In the rows, zero is written as 128.
Each row is followed by its class number.
[122,97,126,119,141,144,117,131,137,143,119,110,137,134,110,91,125,98,135,118,114,141,109,130,128,149,143,129,142,138,105,127,124,116,133,168,138,124,128,99,125,126,146,46,132,141,150,114,115,168,125,104,143,106,133,120,122,113,123,132,135] : 2
[125,146,96,86,116,135,137,123,125,131,145,146,106,130,108,121,120,101,113,110,143,155,129,124,86,180,154,167,119,131,164,106,137,146,103,164,141,168,132,158,145,103,145,97,145,104,88,108,149,147,123,120,125,102,102,116,139,95,136,136,116] : 0
[133,117,114,112,110,126,138,135,129,138,128,140,101,129,111,125,112,124,170,138,130,154,141,115,116,147,134,157,129,138,157,112,108,120,115,175,132,176,139,149,114,117,132,94,76,129,141,109,154,156,108,112,132,134,134,113,126,113,132,153,123] : 1
[133,127,108,113,117,145,119,148,140,148,129,121,94,110,126,97,151,133,151,140,114,137,94,128,124,149,129,124,125,140,143,122,124,121,123,178,137,155,127,108,137,103,151,105,164,143,157,107,125,179,119,110,126,126,132,131,133,129,114,151,113] : 0
[115,112,122,137,175,123,142,128,134,142,134,105,153,156,123,144,130,119,126,107,77,114,135,119,124,121,105,112,132,129,127,136,132,125,135,130,105,110,117,131,125,115,125,156,121,159,86,117,114,149,129,153,143,106,123,124,130,125,147,118,117] : 2
[135,151,121,125,117,126,143,140,116,127,129,137,34,103,132,144,143,138,136,152,161,161,110,122,122,134,135,147,129,134,155,101,130,125,109,150,120,143,125,122,129,149,127,96,141,125,157,150,136,132,110,115,120,134,137,135,122,127,128,136,136] : 1
[125,146,96,130,121,121,147,138,103,137,126,129,130,135,136,141,121,101,112,123,142,141,126,149,132,149,106,166,108,118,154,135,142,109,116,126,119,131,140,129,119,120,99,119,115,127,108,130,143,113,101,132,136,120,144,99,130,88,120,133,120] : 0
[128,150,146,118,114,141,111,128,133,130,127,133,123,120,132,121,108,119,123,130,158,143,133,117,120,127,127,145,126,121,149,134,128,117,128,144,106,141,139,139,128,123,135,100,134,129,135,111,142,142,88,109,130,134,123,119,137,111,135,130,132] : 1
[125,115,135,126,94,134,117,128,130,121,94,131,127,125,125,112,113,125,145,117,168,135,129,134,146,106,134,147,149,143,134,127,127,121,137,135,152,103,115,128,134,146,140,120,114,133,159,122,164,124,138,111,143,128,140,125,103,148,119,129,129] : 1
[132,117,165,113,118,136,117,129,126,120,123,120,113,107,133,109,137,105,127,134,147,120,123,120,118,111,149,137,153,137,133,125,132,126,127,156,138,135,119,133,134,133,133,119,143,130,129,120,130,143,135,118,103,124,124,164,147,121,108,119,106] : 1
[110,127,112,121,160,117,140,130,109,152,161,129,173,123,102,138,163,114,76,92,106,124,110,132,112,154,175,112,116,119,104,126,149,133,123,113,127,114,124,99,141,142,132,123,130,137,61,127,111,146,91,125,150,95,98,149,126,119,139,108,80] : 2
[119,98,102,129,100,106,101,115,135,136,125,142,95,155,138,96,93,64,170,97,112,141,136,132,112,132,104,143,157,136,181,135,119,140,115,185,154,140,127,151,116,102,149,98,118,129,111,71,170,176,139,123,122,124,127,85,135,112,148,174,132] : 0
[126,148,114,126,101,136,128,136,136,106,139,114,102,121,132,113,140,106,148,132,135,132,119,123,126,170,165,129,129,151,148,130,135,154,174,167,133,169,126,155,143,135,150,118,174,99,109,140,99,166,158,108,129,102,131,158,143,113,112,135,133] : 0
[142,121,101,122,152,105,129,144,121,141,153,142,119,133,127,107,117,139,136,141,101,129,124,126,107,166,125,113,146,124,145,132,111,104,110,156,124,160,130,116,103,110,129,100,167,174,124,90,143,190,95,134,135,143,131,107,117,114,111,165,135] : 2
[131,109,131,124,120,132,116,137,130,133,129,126,114,121,110,117,158,108,119,126,129,120,104,122,106,142,172,106,96,128,125,129,130,162,125,153,141,151,123,104,144,135,127,114,169,127,112,112,111,149,145,120,165,119,115,164,126,120,127,133,121] : 1
[110,151,105,114,89,137,132,120,144,136,113,124,125,112,124,102,109,60,127,111,151,167,114,135,144,163,136,174,127,138,129,114,135,122,127,155,162,138,129,130,133,116,153,118,99,98,120,129,132,138,158,113,135,97,129,105,118,119,120,123,119] : 0
[137,119,119,119,131,157,124,109,157,155,142,106,117,106,122,91,131,95,127,119,120,148,113,127,144,170,139,128,132,136,125,140,135,125,140,169,134,132,114,102,127,113,151,86,144,136,128,124,92,159,127,85,139,96,140,115,124,118,115,154,107] : 0
[134,111,107,124,161,127,116,117,123,126,138,135,115,154,141,161,68,119,154,106,85,108,134,117,120,114,88,117,134,130,180,142,121,133,124,149,141,136,127,147,109,111,115,136,113,128,116,111,167,128,129,138,123,127,113,110,128,121,125,153,122] : 2
[106,94,124,125,150,128,112,111,121,131,140,129,127,113,107,125,162,124,112,108,81,111,97,113,120,129,162,97,131,137,128,116,134,135,137,148,134,128,118,96,138,123,135,114,157,136,116,116,114,178,135,132,140,107,109,130,147,132,125,130,108] : 0
[130,95,138,134,173,136,144,126,111,141,137,100,158,153,118,123,128,162,117,129,94,78,133,132,129,105,143,100,133,125,105,141,138,127,119,123,129,120,122,127,125,125,126,133,121,163,127,96,100,143,114,133,146,128,129,129,130,127,126,134,117] : 2
[111,111,127,138,98,114,121,125,131,153,128,138,115,135,114,118,108,51,140,131,148,135,134,117,103,162,164,166,134,146,127,116,128,151,121,149,137,151,142,149,141,103,143,95,110,97,102,97,143,119,162,105,135,96,124,111,118,115,148,135,131] : 0
[144,113,129,134,176,153,135,128,144,143,155,120,139,112,119,102,166,151,110,150,99,126,96,107,122,189,191,98,132,118,79,121,125,137,134,149,119,137,125,71,141,140,126,152,154,150,114,111,85,161,140,133,162,131,132,162,131,125,149,118,118] : 2
[138,132,144,130,129,130,131,124,127,122,124,132,115,131,134,108,135,141,149,150,132,130,134,120,121,148,178,122,130,115,136,126,61,97,139,133,117,127,125,104,126,131,110,163,151,146,145,139,117,129,139,133,133,158,136,133,116,131,120,154,143] : 0
[124,74,92,127,148,146,94,124,144,145,133,129,144,132,109,77,137,101,136,108,104,133,106,94,137,133,158,123,187,114,133,122,136,89,120,207,152,135,99,103,115,115,147,94,149,199,137,77,135,222,135,105,139,93,142,129,112,108,128,141,96] : 2
[129,116,113,121,156,129,132,120,129,141,141,115,138,122,84,114,160,153,131,125,97,118,129,138,137,134,115,94,147,119,152,140,122,122,124,146,126,132,113,110,118,127,118,143,135,158,129,113,129,160,122,134,119,132,132,131,131,113,124,163,123] : 2
[125,160,101,131,100,121,132,122,137,108,145,114,86,136,147,142,121,100,149,104,84,112,137,113,115,150,73,118,104,168,193,154,125,159,139,156,133,168,114,169,120,114,127,133,159,87,96,119,152,139,163,136,99,121,114,125,163,116,147,170,149] : 0
[127,126,110,133,140,153,137,109,133,163,141,99,164,112,114,121,125,137,91,129,112,149,111,135,152,160,121,116,126,118,79,111,111,98,137,126,103,102,116,73,115,145,133,151,110,151,139,116,88,148,121,135,148,112,149,114,106,134,122,105,116] : 2
[141,147,131,124,102,122,129,128,133,106,116,142,95,119,132,125,128,136,149,147,153,130,138,115,124,132,149,142,133,146,152,109,136,137,130,132,139,125,130,149,144,134,107,103,144,111,132,136,134,119,140,128,101,144,136,133,134,161,125,135,145] : 1
[115,147,132,116,78,137,138,138,116,108,113,127,97,102,113,122,142,136,134,138,165,150,118,117,130,128,143,110,125,140,123,117,135,137,131,147,136,149,123,129,143,144,140,125,146,109,159,141,122,152,135,97,119,130,133,159,125,126,103,126,133] : 1
[135,139,113,128,104,128,158,123,114,146,112,152,101,119,115,110,106,68,125,159,150,168,120,134,103,210,159,142,125,129,115,126,114,140,120,166,117,161,142,136,108,101,132,104,130,116,136,114,106,147,123,120,147,157,117,100,129,93,130,149,128] : 0
[112,118,109,119,149,139,144,121,142,155,154,128,110,123,135,103,97,74,137,121,104,143,136,139,127,198,127,119,128,143,144,134,108,120,138,172,139,155,118,122,122,99,138,134,112,101,130,106,99,144,176,134,140,121,117,95,128,119,125,148,126] : 0
[95,123,92,134,107,124,116,113,148,119,134,110,104,132,127,118,77,75,157,83,104,148,128,133,147,146,97,127,147,112,167,139,127,123,159,190,133,129,102,135,108,113,149,134,118,127,125,106,126,159,165,127,119,96,158,84,119,122,117,155,122] : 2
[138,122,131,117,111,148,120,139,143,122,151,88,118,111,133,102,145,151,146,154,127,115,112,132,132,122,135,112,162,122,127,119,107,129,149,128,132,133,95,115,100,134,117,129,153,144,178,114,118,176,132,107,124,143,148,132,132,141,106,141,135] : 1
[132,162,140,125,74,151,117,137,153,118,133,112,81,102,156,119,133,143,158,148,120,123,121,125,141,151,105,107,120,139,152,120,129,164,165,137,129,147,93,100,119,127,128,149,165,67,148,133,122,142,139,119,111,140,133,109,152,121,105,140,156] : 0
[124,129,127,119,126,141,113,132,127,114,148,118,108,125,120,122,149,103,143,122,132,137,119,114,112,151,160,161,140,143,160,126,125,130,117,153,137,147,112,131,135,122,158,102,157,115,115,116,116,167,143,113,134,112,107,164,142,116,128,142,105] : 0
[146,120,134,124,120,121,120,129,124,124,146,150,116,135,120,103,96,124,151,154,172,143,120,123,111,126,159,155,153,119,99,113,129,120,112,141,127,124,146,137,135,129,136,108,128,166,168,118,129,132,119,116,128,144,129,122,148,120,139,128,130] : 1
[109,134,114,131,105,98,129,127,136,133,118,138,113,135,130,135,103,55,133,103,127,131,134,123,97,157,116,157,162,142,164,136,129,150,111,163,144,175,136,156,139,140,141,106,125,92,92,118,140,140,132,117,121,102,111,107,143,114,138,135,136] : 0
[141,87,153,129,141,159,115,146,146,140,144,106,131,98,101,106,83,143,131,138,102,102,110,119,118,143,192,85,124,144,80,128,119,143,135,151,139,138,102,96,151,135,128,135,156,139,124,112,93,146,164,119,153,126,118,177,136,104,123,132,129] : 2
[118,82,120,140,90,135,100,120,129,136,109,135,121,128,94,97,112,95,139,109,177,129,121,125,129,98,166,150,162,137,105,120,129,133,126,154,165,120,133,122,130,121,164,105,114,151,142,114,130,162,149,101,111,97,136,162,107,110,131,120,111] : 0
[140,123,96,132,120,133,71,122,124,144,140,139,103,123,114,83,123,93,147,129,121,156,151,126,107,143,151,145,156,139,152,111,128,132,113,205,134,169,136,112,120,107,149,120,156,150,140,96,163,191,107,107,138,121,122,123,128,96,124,163,127] : 0
[128,121,128,123,124,120,119,129,129,108,114,132,107,137,139,123,112,131,161,113,126,121,131,124,138,96,111,127,142,122,173,128,149,132,128,132,151,134,126,164,127,130,139,115,152,126,136,100,152,143,127,134,109,123,133,119,122,136,138,129,152] : 1
[140,131,150,127,116,149,141,142,123,108,113,131,115,116,129,125,143,167,126,156,134,125,117,116,133,132,144,114,118,137,113,127,117,137,140,111,129,130,137,116,131,128,115,142,154,118,164,145,126,114,145,120,127,146,132,144,145,132,116,130,150] : 1
[143,139,141,118,105,129,152,134,121,128,122,151,98,153,116,114,114,90,139,163,153,153,120,84,102,192,162,85,122,140,123,117,127,152,130,146,127,161,114,140,136,135,136,130,147,47,99,132,137,127,139,125,135,152,113,135,124,110,127,153,149] : 0
[123,152,97,127,136,114,149,111,115,124,164,116,136,133,128,156,132,66,103,69,127,134,143,130,108,148,108,158,105,139,167,145,143,142,106,122,122,140,107,149,132,107,195,122,118,91,68,133,133,122,120,126,128,94,110,121,123,119,135,123,112] : 0
[111,85,146,134,123,138,108,118,113,135,107,177,129,146,110,114,115,98,154,125,147,145,111,125,127,110,152,149,155,129,82,117,123,122,97,138,157,110,142,129,113,124,138,121,78,130,145,122,130,131,157,139,118,116,134,110,106,127,145,122,115] : 0
